Here is a tiny trained network, its code and every weight. The questions are about switching its units off for an input and a target symbol, where a switched-off unit gives its printed mean instead of its output.

import numpy as np


def w(rows, s, z=0):
    codes = np.array(rows[::2]) - 128.0
    scale = np.full(codes.shape[1], s)
    scale[-1] = z or s
    return codes * scale


def f(y):
    return np.maximum(y, 0)


def softmax(a):
    e = np.exp(a - a.max(-1, keepdims=True))
    return e / e.sum(-1, keepdims=True)


def log_softmax(a):
    a = a - a.max(-1, keepdims=True)
    return a - np.log(np.exp(a).sum(-1, keepdims=True))


def net(x, mask):
    ids = ['αγδεζηθξπστψ'.index(c) for c in x.split()]
    T = len(ids)
    res = E[ids] + P[:T]
    r = res
    for j in range(2):
        rows = slice(3 * j, 3 * j + 3)
        q, k, v = (r @ M[0][rows].T for M in (Q, K, V))
        z = softmax(np.where(np.tri(T) > 0, q @ k.T / 3**0.5, -1e9)) @ v
        o = O[0][rows]
        res = res + np.where(mask[j], z, o[:, -1]) @ o[:, :-1]
    y = f(res @ A[0][:, :-1].T + A[0][:, -1])
    res = res + np.where(mask[2:6], y, B[0][:, -1]) @ B[0][:, :-1]
    return log_softmax(res[-1] @ U[:, :-1].T + U[:, -1])


Q, K, V, O, A, B = {}, {}, {}, {}, {}, {}
E = w([
[79,178,94,103,251,37],'α',
[201,66,193,96,127,100],'γ',
[157,114,152,130,155,69],'δ',
[71,160,131,137,165,76],'ε',
[125,130,123,94,99,157],'ζ',
[152,29,128,31,185,117],'η',
[94,239,158,167,135,141],'θ',
[4,61,98,227,146,75],'ξ',
[254,150,119,140,120,112],'π',
[209,143,22,155,185,107],'σ',
[146,123,221,43,96,97],'τ',
[29,151,92,137,117,43],'ψ',
],0.017)
P = w([
[194,132,168,80,134,156],'0',
[133,187,123,194,214,148],'1',
[43,158,190,141,103,102],'2',
[192,175,135,84,34,85],'3',
[156,254,99,209,180,192],'4',
[5,111,204,138,97,65],'5',
],0.0097)
Q[0] = w([
[134,158,171,178,191,158],'H0',
[65,116,88,103,99,175],'H0',
[95,120,170,80,135,169],'H0',
[117,136,180,150,248,135],'H1',
[130,156,84,143,89,70],'H1',
[109,114,93,167,211,148],'H1',
],0.012)
K[0] = w([
[176,187,151,149,89,140],'H0',
[79,67,177,137,99,189],'H0',
[123,61,163,92,103,141],'H0',
[123,53,111,144,93,81],'H1',
[157,246,133,111,136,120],'H1',
[138,67,92,166,161,177],'H1',
],0.012)
V[0] = w([
[68,163,34,200,177,66],'H0',
[170,136,78,169,21,140],'H0',
[132,119,160,124,119,68],'H0',
[146,236,129,113,196,160],'H1',
[52,177,103,147,33,178],'H1',
[145,24,2,129,105,78],'H1',
],0.0074)
O[0] = w([
[115,36,28,119,146,94,246],'H0',
[148,125,142,195,203,80,21],'H0',
[150,228,121,77,165,115,164],'H0',
[135,145,100,202,84,9,220],'H1',
[86,170,136,171,89,254,2],'H1',
[99,143,171,109,240,121,78],'H1',
],0.0071,0.0046)
A[0] = w([
[207,176,133,174,208,121,69],'N0',
[100,144,140,49,216,121,95],'N1',
[231,111,102,133,253,161,2],'N2',
[132,119,197,76,17,181,151],'N3',
],0.0059,0.0022)
B[0] = w([
[97,115,141,175,118,89,232],'N0',
[116,202,118,75,110,149,253],'N1',
[80,139,166,221,159,131,233],'N2',
[169,95,12,239,233,186,248],'N3',
],0.011,0.0038)
U = w([
[127,179,209,86,54,85,99],'α',
[224,133,77,54,75,75,106],'γ',
[166,101,154,32,162,166,145],'δ',
[149,2,141,100,160,152,249],'ε',
[206,109,53,134,144,137,101],'ζ',
[98,172,170,49,123,98,60],'η',
[113,164,142,140,63,96,150],'θ',
[113,106,95,163,174,252,134],'ξ',
[116,192,233,213,69,114,54],'π',
[99,53,156,179,174,117,42],'σ',
[205,138,159,121,132,116,253],'τ',
[137,168,48,181,80,162,159],'ψ',
],0.0082,0.0037)

Each question gives the input, a string of symbols that net reads in full, and the target symbol t.
The units are the heads (3 rows each of Q, K, V and O) and the neurons (one row each of A and B). Each row of codes is followed by its name. A weight is (code - 128) times the scale printed after its matrix; where a second scale follows, it is the last column's (O, A, B and U).
mask holds one flag per unit, heads first, then neurons. A switched-off unit (its flag False) gives its mean, the last column of its rows in O or B, instead of its output. The means were averaged over made-up inputs and are rounded, as every weight is.
A unit's drop is (log p(t) with every unit on - log p(t) with that unit switched off) / (log p(t) with every unit on - log p(t) with every unit switched off).
The circuit of an input: a set's keep is (log p(t) with only the set's units on - log p(t) with every unit switched off) / (log p(t) with every unit on - log p(t) with every unit switched off). Starting from all 6 units, units are removed one at a time, each time the one whose removal leaves the highest keep (on an exact tie, the one counted first), for as long as the keep stays at least 0.8.
circuit, biggest first: the units of the circuit, biggest drop first
k most important neurons: the k neurons with the biggest drops, biggest first
heads that matter: for each layer, one digit per head in row order, 1 if its drop is at least 0.15 and else 0, layers parted by /
drop of u: that unit's drop, to one decimal
input α τ θ ξ σ, target σ: heads that matter : 10
input δ ε ψ θ, target ψ: heads that matter : 01
input σ ψ ε ζ π, target π: 3 most important neurons : [N2; N0; N3]
input α ξ ξ ξ δ, target ξ: heads that matter : 01
input ξ α θ π θ, target π: heads that matter : 10
input η ζ ξ η, target δ: 2 most important neurons : [N1; N0]
input ψ γ α ψ, target γ: circuit, biggest first : [H0; N2]
input σ α θ δ, target ψ: heads that matter : 01
input ξ ε θ ψ, target ψ: heads that matter : 01
input α ζ α σ α, target σ: circuit, biggest first : [N2; H1]
input θ η ξ γ, target ψ: circuit, biggest first : [H1; N3]
input σ θ η π γ, target π: circuit, biggest first : [H0; N2; N0]
input γ η θ γ σ ε, target α: 2 most important neurons : [N3; N2]
input ξ α ξ ζ γ, target ξ: most important neuron : [N2]
input ζ γ τ, target ξ: most important neuron : [N3]
input ε π η π δ, target π: 3 most important neurons : [N2; N0; N3]
input η α ψ τ, target ζ: drop of N3 : 1.2
input η ζ θ δ, target ψ: drop of N3 : 0.3
input ε η γ ξ ε, target ξ: drop of H0 : 0.3
input γ α τ ζ, target ζ: most important neuron : [N3]
